Here is a tiny trained network, its code and every weight. The questions are about switching its units off for an input and a class, where a switched-off unit gives its printed mean instead of its output.

import numpy as np


def w(rows, s, z=0):
    codes = np.array(rows[::2]) - 128.0
    scale = np.full(codes.shape[1], s)
    scale[-1] = z or s
    return codes * scale


def f(y):
    return np.maximum(y, 0)


def log_softmax(a):
    a = a - a.max(-1, keepdims=True)
    return a - np.log(np.exp(a).sum(-1, keepdims=True))


def net(x, mask):
    res = np.array(x, float).reshape(1, 4) / 4 @ E
    y = f(res @ A[0][:, :-1].T + A[0][:, -1])
    res = res + np.where(mask, y, B[0][:, -1]) @ B[0][:, :-1]
    return log_softmax(res[-1] @ U[:, :-1].T + U[:, -1])


A, B = {}, {}
E = w([
[37,207,153,131,208,111,240,150,105,29,131,184],'x0',
[145,194,45,91,144,135,93,60,2,58,115,54],'x1',
[249,140,138,108,204,35,228,112,163,215,118,63],'x2',
[178,208,96,245,90,36,102,106,96,183,140,241],'x3',
],0.0085)
A[0] = w([
[77,141,125,176,44,175,42,114,125,69,147,167,255],'N0',
[171,191,100,114,180,159,121,59,83,30,131,120,236],'N1',
[241,154,140,124,225,40,235,81,140,193,103,67,199],'N2',
[100,66,126,20,183,201,166,151,134,116,97,33,51],'N3',
[209,70,89,137,54,123,33,82,137,200,120,57,131],'N4',
[123,134,98,99,152,116,99,85,24,97,61,98,6],'N5',
[78,158,152,150,133,151,152,149,109,74,162,160,107],'N6',
[101,85,234,152,113,110,217,222,232,188,166,236,107],'N7',
[167,218,86,100,155,103,115,44,56,113,144,90,108],'N8',
[76,223,148,123,188,110,233,185,105,56,158,170,34],'N9',
[125,171,44,122,168,129,113,69,56,86,135,67,108],'N10',
[172,170,93,239,126,47,96,69,105,150,140,210,147],'N11',
[131,187,75,200,99,51,130,116,85,162,127,188,40],'N12',
[102,211,134,140,254,57,189,145,136,74,85,147,246],'N13',
],0.0097,0.0074)
B[0] = w([
[106,227,65,155,134,214,162,61,119,137,137,196,235],'N0',
[152,110,144,149,128,146,71,29,131,186,108,104,210],'N1',
[21,229,56,154,142,208,160,66,99,131,132,210,251],'N2',
[171,220,213,97,206,81,168,64,201,19,217,77,197],'N3',
[210,80,50,8,163,112,37,212,35,152,203,194,215],'N4',
[66,139,83,45,111,84,87,142,228,203,186,140,161],'N5',
[141,163,88,84,188,190,95,133,97,187,131,134,174],'N6',
[124,68,113,128,45,94,80,2,158,210,68,58,237],'N7',
[105,79,141,144,55,94,125,76,135,208,57,51,189],'N8',
[166,135,77,36,122,117,24,198,133,172,242,117,209],'N9',
[105,101,149,158,25,144,115,82,187,198,111,95,188],'N10',
[195,194,170,110,178,92,137,79,213,46,196,57,226],'N11',
[122,216,160,64,157,124,88,117,194,36,168,58,191],'N12',
[212,131,79,68,188,163,44,171,56,199,181,124,237],'N13',
],0.0095,0.02)
U = w([
[172,111,120,104,124,112,100,164,109,155,147,143,79],'0',
[141,147,162,124,143,93,136,114,187,77,142,94,112],'1',
[121,97,132,134,66,92,117,94,166,173,103,112,39],'2',
[69,172,110,141,117,140,137,115,128,134,131,187,41],'3',
[163,130,134,149,132,137,128,107,104,142,117,143,218],'4',
[246,29,249,248,228,241,238,240,28,13,11,46,1],'5',
[124,120,236,249,162,171,229,246,11,14,20,204,1],'6',
],0.021,0.019)

Each question gives the input, the list of numbers given to net, and the class t.
The units are the neurons (one row each of A and B). Each row of codes is followed by its name. A weight is (code - 128) times the scale printed after its matrix; where a second scale follows, it is the last column's (A, B and U).
mask holds one flag per neuron, in row order. A switched-off neuron (its flag False) gives its mean, the last column of its row in B, instead of its output. The means were averaged over made-up inputs and are rounded, as every weight is.
A unit's drop is (log p(t) with every unit on - log p(t) with that unit switched off) / (log p(t) with every unit on - log p(t) with every unit switched off).
unit that matters most: the unit with the biggest drop
k most important neurons: the k neurons with the biggest drops, biggest first
drop when u is switched off: that unit's drop, to one decimal
input [1,-8,-4,-3], class 2: unit that matters most : N7
input [6,-7,0,-6], class 2: 2 most important neurons : [N7 N4]
input [0,-5,7,7], class 1: 3 most important neurons : [N11 N12 N0]
input [-2,-7,-1,-7], class 1: 2 most important neurons : [N3 N8]
input [4,3,6,4], class 3: 3 most important neurons : [N2 N4 N7]
input [7,6,-4,-3], class 0: 2 most important neurons : [N9 N13]
input [-3,-5,-7,-6], class 3: 2 most important neurons : [N0 N11]
input [2,3,-7,7], class 1: 3 most important neurons : [N11 N2 N12]
input [2,1,4,3], class 3: 2 most important neurons : [N2 N3]
input [8,-2,-5,8], class 0: 4 most important neurons : [N13 N9 N3 N6]
input [7,5,8,7], class 3: 2 most important neurons : [N2 N4]
input [-4,-5,3,1], class 2: 4 most important neurons : [N7 N13 N9 N0]
input [1,7,-6,-6], class 2: 4 most important neurons : [N10 N2 N11 N1]
input [6,-5,5,0], class 0: unit that matters most : N13
input [-1,1,4,3], class 3: 2 most important neurons : [N2 N3]
input [8,8,-6,-7], class 0: 4 most important neurons : [N9 N13 N7 N6]
input [-1,5,2,-4], class 2: drop when N11 is switched off : 0.8
input [-3,5,-7,1], class 3: drop when N7 is switched off : 2.8
input [-3,-3,-8,-5], class 3: drop when N0 is switched off : 1.3
input [-3,-4,-3,-6], class 1: unit that matters most : N3
input [0,-1,-3,4], class 1: drop when N2 is switched off : 1.2
